Below is a small trained network, with its code and all its weights. Each question gives an input and a target symbol and asks what happens when units are switched off, that is, made to give their printed mean instead of their output.

import numpy as np


def w(rows, s, z=0):
    codes = np.array(rows[::2]) - 128.0
    scale = np.full(codes.shape[1], s)
    scale[-1] = z or s
    return codes * scale


def norm(h):
    return h / np.sqrt((h * h).mean(-1, keepdims=True) + 1e-5)


def f(y):
    return y / 2 * (1 + np.tanh(0.7978845608 * (y + 0.044715 * y**3)))


def softmax(a):
    e = np.exp(a - a.max(-1, keepdims=True))
    return e / e.sum(-1, keepdims=True)


def log_softmax(a):
    a = a - a.max(-1, keepdims=True)
    return a - np.log(np.exp(a).sum(-1, keepdims=True))


def net(x, mask):
    ids = ['αβγδηθλμξπστφψω'.index(c) for c in x.split()]
    T = len(ids)
    res = E[ids] + P[:T]
    u = 0
    for l in range(2):
        q, k, v = (norm(res) @ M[l].T for M in (Q, K, V))
        z = softmax(np.where(np.tri(T) > 0, q @ k.T / 2**0.5, -1e9)) @ v
        res = res + np.where(mask[u], z, O[l][:, -1]) @ O[l][:, :-1]
        u += 1
        y = f(norm(res) @ A[l][:, :-1].T + A[l][:, -1])
        res = res + np.where(mask[u : u + 4], y, B[l][:, -1]) @ B[l][:, :-1]
        u += 4
    return log_softmax(norm(res)[-1] @ U[:, :-1].T + U[:, -1])


Q, K, V, O, A, B = {}, {}, {}, {}, {}, {}
E = w([
[129,130,130,167,118,113,120,82],'α',
[137,130,136,132,117,128,144,103],'β',
[126,129,146,150,134,119,114,97],'γ',
[140,142,138,146,135,138,128,115],'δ',
[146,136,133,157,126,134,147,95],'η',
[120,110,137,136,124,129,121,122],'θ',
[119,116,134,128,127,135,118,119],'λ',
[129,131,160,155,131,108,118,109],'μ',
[148,176,113,160,155,138,137,82],'ξ',
[109,115,114,119,146,135,117,98],'π',
[101,89,103,116,113,131,137,102],'σ',
[123,135,85,154,150,113,146,101],'τ',
[104,118,93,130,109,47,180,103],'φ',
[58,62,171,77,101,168,100,113],'ψ',
[102,128,246,144,89,136,118,76],'ω',
],0.014)
P = w([
[210,109,102,114,144,117,100,147],'0',
[111,192,104,78,3,153,80,173],'1',
[121,37,99,178,112,162,138,100],'2',
[181,163,229,72,163,124,100,82],'3',
[31,221,96,125,161,97,113,232],'4',
[75,52,134,182,127,172,201,112],'5',
[126,141,206,53,138,129,107,65],'6',
],0.012)
Q[0] = w([
[153,101,90,119,181,93,113,97],'0.h1',
[48,68,117,255,43,226,198,183],'0.h1',
],0.0074)
K[0] = w([
[103,63,149,141,170,158,181,137],'0.h1',
[254,97,93,92,127,82,70,125],'0.h1',
],0.0083)
V[0] = w([
[8,41,4,235,173,9,148,38],'0.h1',
[94,159,226,40,155,104,41,127],'0.h1',
],0.0038)
O[0] = w([
[199,112,191,140,203,144,199,247,255],'0.h1',
[118,163,56,99,254,96,114,57,45],'0.h1',
],0.0095,0.0038)
A[0] = w([
[86,217,99,126,104,156,105,102,40],'0.n1',
[138,253,131,214,141,154,59,152,3],'0.n2',
[52,133,178,167,73,122,135,143,101],'0.n3',
[107,33,70,115,141,108,130,125,90],'0.n4',
],0.0071,0.0028)
B[0] = w([
[191,53,255,108,44,101,91,244,176],'0.n1',
[103,109,249,199,216,90,73,230,140],'0.n2',
[207,241,16,168,151,228,77,123,251],'0.n3',
[181,195,138,138,180,161,157,185,191],'0.n4',
],0.0055,0.002)
Q[1] = w([
[163,144,182,111,183,121,125,188],'1.h1',
[173,206,167,6,154,108,95,130],'1.h1',
],0.011)
K[1] = w([
[28,130,135,120,142,89,214,172],'1.h1',
[2,150,208,136,83,183,184,109],'1.h1',
],0.01)
V[1] = w([
[180,203,179,255,193,118,89,103],'1.h1',
[173,124,102,102,201,232,52,146],'1.h1',
],0.0079)
O[1] = w([
[186,229,140,165,172,155,104,136,80],'1.h1',
[135,165,124,5,146,210,124,131,2],'1.h1',
],0.016,0.00097)
A[1] = w([
[117,113,23,120,105,97,164,179,130],'1.n1',
[83,245,106,183,182,138,56,218,132],'1.n2',
[42,237,19,52,2,132,104,111,76],'1.n3',
[83,194,96,74,194,145,101,18,253],'1.n4',
],0.0085,0.0055)
B[1] = w([
[147,168,154,86,150,153,116,54,205],'1.n1',
[105,79,94,79,5,166,114,147,246],'1.n2',
[132,85,116,148,89,182,79,225,251],'1.n3',
[117,146,135,148,180,33,126,114,253],'1.n4',
],0.017,0.0042)
U = w([
[141,119,116,116,47,200,105,218,137],'α',
[67,68,90,108,31,81,127,75,210],'β',
[154,204,94,110,144,118,120,116,250],'γ',
[135,137,108,192,164,85,43,161,63],'δ',
[189,170,102,220,113,152,114,67,88],'η',
[113,115,111,110,190,102,109,180,150],'θ',
[108,92,116,98,183,99,90,166,125],'λ',
[153,194,98,133,105,87,99,103,195],'μ',
[178,248,135,146,108,179,122,131,95],'ξ',
[144,190,160,18,230,160,158,164,192],'π',
[141,58,177,12,147,198,202,80,20],'σ',
[229,149,155,113,158,251,210,193,5],'τ',
[135,57,164,188,145,64,203,208,138],'φ',
[37,55,150,22,180,57,134,91,32],'ψ',
[62,189,157,152,186,41,92,51,198],'ω',
],0.012,0.0029)

Each question gives the input, a string of symbols that net reads in full, and the target symbol t.
The units are the heads (2 rows each of Q, K, V and O) and the neurons (one row each of A and B). Each row of codes is followed by its name. A weight is (code - 128) times the scale printed after its matrix; where a second scale follows, it is the last column's (O, A, B and U).
mask holds one flag per unit, layer by layer, with each layer's heads first. A switched-off unit (its flag False) gives its mean, the last column of its rows in O or B, instead of its output. The means were averaged over made-up inputs and are rounded, as every weight is.
A unit's drop is (log p(t) with every unit on - log p(t) with that unit switched off) / (log p(t) with every unit on - log p(t) with every unit switched off).
The circuit of an input: a set's keep is (log p(t) with only the set's units on - log p(t) with every unit switched off) / (log p(t) with every unit on - log p(t) with every unit switched off). Starting from all 10 units, units are removed one at a time, each time the one whose removal leaves the highest keep (on an exact tie, the one counted first), for as long as the keep stays at least 0.8.
circuit, biggest first: the units of the circuit, biggest drop first
top k neurons: the k neurons with the biggest drops, biggest first
k most important neurons of layer l: the k neurons of layer l with the biggest drops, biggest first
drop of u: that unit's drop, to one decimal
input ξ δ β ω, target ω: circuit, biggest first : [0.h1; 1.n4]
input θ τ σ β φ, target α: circuit, biggest first : [1.n4]
input π β ω β δ σ τ, target τ: top 3 neurons : [0.n4; 1.n4; 0.n3]
input β φ λ φ δ γ, target β: top 2 neurons : [0.n3; 0.n2]
input σ θ φ φ μ δ π, target π: circuit, biggest first : [1.h1; 0.n3]
input ψ φ γ τ π τ δ, target τ: top 3 neurons : [1.n4; 1.n1; 0.n3]
input τ φ η, target τ: 2 most important neurons of layer 1 : [1.n2; 1.n4]
input φ φ π, target φ: circuit, biggest first : [1.h1; 1.n2]
input β τ π μ, target τ: circuit, biggest first : [0.h1; 1.n4]
input φ β γ α φ, target β: 2 most important neurons of layer 1 : [1.n2; 1.n3]
input η φ φ, target η: 2 most important neurons of layer 1 : [1.n2; 1.n4]
input π π φ φ β τ δ, target τ: circuit, biggest first : [0.h1; 1.h1]
input φ φ φ ξ φ, target β: circuit, biggest first : [1.n2; 1.h1; 1.n1; 0.n3]
input δ φ ξ φ β φ π, target φ: circuit, biggest first : [1.h1]
input ω φ φ α, target φ: circuit, biggest first : [1.h1; 0.h1]
input δ φ δ, target δ: circuit, biggest first : [0.h1; 1.n4; 1.n3; 1.h1]
input η δ φ τ θ φ, target η: circuit, biggest first : [0.h1; 1.n2; 1.h1]
input ξ φ ξ φ θ β, target ξ: circuit, biggest first : [1.h1; 0.h1]
input α φ π γ π, target β: top 2 neurons : [1.n2; 1.n3]
input φ φ φ ω φ φ θ, target φ: circuit, biggest first : [1.h1]
input β δ α, target β: top 2 neurons : [0.n3; 0.n2]
input β λ τ, target β: top 3 neurons : [0.n3; 0.n2; 1.n4]
input π β τ σ τ β π, target τ: 2 most important neurons of layer 1 : [1.n4; 1.n1]
input γ π σ β, target σ: top 2 neurons : [0.n2; 1.n4]
input δ π φ, target δ: top 2 neurons : [1.n3; 1.n4]
input σ φ τ ω, target ω: top 2 neurons : [1.n4; 1.n3]
input φ φ φ φ τ φ γ, target φ: top neuron : [1.n1]
input η π θ, target η: 2 most important neurons of layer 1 : [1.n2; 1.n3]
input δ φ π δ, target φ: drop of 1.h1 : 0.7
input β π ψ φ φ β, target β: drop of 1.n2 : 0.0
